Here is a tiny trained network, its code and every weight. The questions are about switching its units off for an input and a class, where a switched-off unit gives its printed mean instead of its output.

import numpy as np


def w(rows, s, z=0):
    codes = np.array(rows[::2]) - 128.0
    scale = np.full(codes.shape[1], s)
    scale[-1] = z or s
    return codes * scale


def f(y):
    return y / 2 * (1 + np.tanh(0.7978845608 * (y + 0.044715 * y**3)))


def log_softmax(a):
    a = a - a.max(-1, keepdims=True)
    return a - np.log(np.exp(a).sum(-1, keepdims=True))


def net(x, mask):
    res = np.array(x, float).reshape(1, 7) / 4 @ E
    y = f(res @ A[0][:, :-1].T + A[0][:, -1])
    res = res + np.where(mask, y, B[0][:, -1]) @ B[0][:, :-1]
    return log_softmax(res[-1] @ U[:, :-1].T + U[:, -1])


A, B = {}, {}
E = w([
[127,127,129],'x0',
[201,53,164],'x1',
[127,126,130],'x2',
[126,125,130],'x3',
[129,128,128],'x4',
[123,123,130],'x5',
[132,194,246],'x6',
],0.012)
A[0] = w([
[185,72,123,187],'N1',
[216,40,7,235],'N2',
[129,60,188,149],'N3',
[89,135,51,208],'N4',
[141,194,167,177],'N5',
[182,97,235,124],'N6',
[110,143,37,180],'N7',
[55,166,192,174],'N8',
[181,47,113,146],'N9',
[22,173,96,254],'N10',
],0.012,0.0059)
B[0] = w([
[165,33,196,177],'N1',
[112,41,140,249],'N2',
[189,119,168,166],'N3',
[141,78,46,190],'N4',
[79,239,190,180],'N5',
[187,193,171,198],'N6',
[191,91,59,187],'N7',
[55,243,95,188],'N8',
[96,64,208,179],'N9',
[89,137,2,211],'N10',
],0.0082,0.015)
U = w([
[120,101,75,247],'0',
[129,49,205,110],'1',
[14,172,167,83],'2',
[255,166,228,46],'3',
],0.0099,0.0014)

Each question gives the input, the list of numbers given to net, and the class t.
The units are the neurons (one row each of A and B). Each row of codes is followed by its name. A weight is (code - 128) times the scale printed after its matrix; where a second scale follows, it is the last column's (A, B and U).
mask holds one flag per neuron, in row order. A switched-off neuron (its flag False) gives its mean, the last column of its row in B, instead of its output. The means were averaged over made-up inputs and are rounded, as every weight is.
A unit's drop is (log p(t) with every unit on - log p(t) with that unit switched off) / (log p(t) with every unit on - log p(t) with every unit switched off).
The circuit of an input: a set's keep is (log p(t) with only the set's units on - log p(t) with every unit switched off) / (log p(t) with every unit on - log p(t) with every unit switched off). Starting from all 10 units, units are removed one at a time, each time the one whose removal leaves the highest keep (on an exact tie, the one counted first), for as long as the keep stays at least 0.8.
circuit, biggest first: the units of the circuit, biggest drop first
k most important neurons: the k neurons with the biggest drops, biggest first
drop of u: that unit's drop, to one decimal
input [-8,0,-7,0,-4,-7,6], class 2: circuit, biggest first -> [N8]
input [-8,1,-5,7,6,-4,2], class 3: circuit, biggest first -> [N10; N2]
input [-2,1,-4,-2,-6,-7,-2], class 1: circuit, biggest first -> [N10; N8]
input [2,1,-3,-3,1,-7,-8], class 1: circuit, biggest first -> [N2; N9]
input [-8,1,-8,1,-7,0,-8], class 1: circuit, biggest first -> [N2; N9]
input [3,0,-3,-8,-5,-2,8], class 2: 4 most important neurons -> [N8; N5; N1; N7]
input [-5,0,8,-1,4,1,3], class 2: circuit, biggest first -> [N7; N1]
input [-7,2,-4,-3,8,-6,-4], class 1: drop of N10 -> 0.1
input [-3,-1,-3,-1,-7,-5,7], class 2: drop of N8 -> 0.5
input [-4,2,0,0,6,2,3], class 3: drop of N10 -> 0.1
input [6,0,-8,-8,3,-1,7], class 2: drop of N7 -> 0.2
